Below are the code and all the weights of a small trained network. Each question names an input and a class and asks about switching units off, where a switched-off unit gives its printed mean instead of its output.

import numpy as np


def w(rows, s, z=0):
    codes = np.array(rows[::2]) - 128.0
    scale = np.full(codes.shape[1], s)
    scale[-1] = z or s
    return codes * scale


def f(y):
    return y / 2 * (1 + np.tanh(0.7978845608 * (y + 0.044715 * y**3)))


def log_softmax(a):
    a = a - a.max(-1, keepdims=True)
    return a - np.log(np.exp(a).sum(-1, keepdims=True))


def net(x, mask):
    res = np.array(x, float).reshape(1, 3) / 4 @ E
    y = f(res @ A[0][:, :-1].T + A[0][:, -1])
    res = res + np.where(mask, y, B[0][:, -1]) @ B[0][:, :-1]
    return log_softmax(res[-1] @ U[:, :-1].T + U[:, -1])


A, B = {}, {}
E = w([
[177,125,127,47],'x0',
[66,128,92,72],'x1',
[135,2,145,127],'x2',
],0.0099)
A[0] = w([
[83,145,126,230,209],'N0',
[169,108,132,167,123],'N1',
[128,126,127,129,126],'N2',
[63,228,115,137,34],'N3',
[150,146,127,122,141],'N4',
[9,58,124,145,120],'N5',
[54,157,110,32,1],'N6',
[129,126,129,131,118],'N7',
[72,212,115,133,231],'N8',
[177,36,134,132,94],'N9',
[130,126,127,129,122],'N10',
[127,127,129,127,126],'N11',
[222,191,137,110,149],'N12',
[132,131,124,127,135],'N13',
[130,125,133,133,114],'N14',
[140,118,132,144,114],'N15',
[83,97,121,138,136],'N16',
[95,165,137,238,59],'N17',
[128,129,129,128,126],'N18',
[47,152,107,28,192],'N19',
[132,133,126,127,135],'N20',
[132,131,126,127,133],'N21',
[128,129,128,128,128],'N22',
[161,105,134,32,177],'N23',
[134,134,127,126,137],'N24',
[132,131,126,127,134],'N25',
[127,128,130,130,120],'N26',
[153,100,120,54,32],'N27',
[180,165,130,114,144],'N28',
[131,125,133,131,114],'N29',
[143,141,126,123,138],'N30',
[129,131,127,127,132],'N31',
[129,130,125,127,136],'N32',
[129,127,127,127,124],'N33',
],0.015,0.0069)
B[0] = w([
[146,215,216,62,221],'N0',
[164,186,154,123,153],'N1',
[129,130,128,127,128],'N2',
[90,173,214,34,189],'N3',
[113,107,109,134,138],'N4',
[9,20,63,67,232],'N5',
[251,154,101,246,179],'N6',
[131,132,131,126,125],'N7',
[211,117,81,233,233],'N8',
[218,233,177,147,207],'N9',
[130,130,128,127,126],'N10',
[128,128,129,128,128],'N11',
[51,28,51,145,189],'N12',
[125,126,124,131,130],'N13',
[134,135,132,125,125],'N14',
[142,150,138,123,130],'N15',
[84,91,105,96,167],'N16',
[216,144,96,204,174],'N17',
[128,129,128,129,127],'N18',
[111,193,216,37,246],'N19',
[124,124,125,131,130],'N20',
[124,128,124,131,129],'N21',
[128,127,128,128,128],'N22',
[160,139,106,205,212],'N23',
[122,123,123,132,131],'N24',
[126,126,124,130,130],'N25',
[130,130,130,126,126],'N26',
[139,187,197,77,155],'N27',
[87,73,80,137,159],'N28',
[134,135,132,127,124],'N29',
[114,117,114,135,134],'N30',
[126,126,126,130,129],'N31',
[124,127,125,130,131],'N32',
[131,128,129,128,127],'N33',
],0.027,0.011)
U = w([
[189,126,93,243,133],'0',
[112,171,196,32,39],'1',
[28,1,56,111,254],'2',
],0.0075,0.00057)

Each question gives the input, the list of numbers given to net, and the class t.
The units are the neurons (one row each of A and B). Each row of codes is followed by its name. A weight is (code - 128) times the scale printed after its matrix; where a second scale follows, it is the last column's (A, B and U).
mask holds one flag per neuron, in row order. A switched-off neuron (its flag False) gives its mean, the last column of its row in B, instead of its output. The means were averaged over made-up inputs and are rounded, as every weight is.
A unit's drop is (log p(t) with every unit on - log p(t) with that unit switched off) / (log p(t) with every unit on - log p(t) with every unit switched off).
The circuit of an input: a set's keep is (log p(t) with only the set's units on - log p(t) with every unit switched off) / (log p(t) with every unit on - log p(t) with every unit switched off). Starting from the 12 units with the biggest drops (on a tie, the unit counted first), units are removed one at a time, each time the one whose removal leaves the highest keep (on an exact tie, the one counted first), for as long as the keep stays at least 0.8.
units of the circuit, in order: the units of the circuit, biggest drop first
k most important neurons: the k neurons with the biggest drops, biggest first
drop of u: that unit's drop, to one decimal
input [-5,-7,3], class 1: 2 most important neurons => (N0 N8)
input [-6,-6,2], class 1: units of the circuit, in order => (N0)
input [6,4,-7], class 0: 2 most important neurons => (N6 N8)
input [7,2,-7], class 0: 2 most important neurons => (N6 N5)
input [1,-1,0], class 2: 3 most important neurons => (N9 N6 N8)
input [0,4,2], class 2: 2 most important neurons => (N0 N9)
input [2,2,-5], class 0: 2 most important neurons => (N8 N5)
input [7,-3,1], class 0: 3 most important neurons => (N5 N23 N16)
input [-7,-2,7], class 1: 2 most important neurons => (N0 N9)
input [1,-6,-7], class 2: 2 most important neurons => (N12 N9)
input [0,0,-1], class 0: 2 most important neurons => (N5 N19)
input [6,0,-8], class 2: 3 most important neurons => (N12 N9 N28)
input [-3,-7,7], class 1: drop of N8 => 0.5
input [4,6,-6], class 0: units of the circuit, in order => (N6)
input [-6,-6,7], class 1: drop of N19 => 0.0
input [7,0,8], class 0: drop of N23 => 3.1
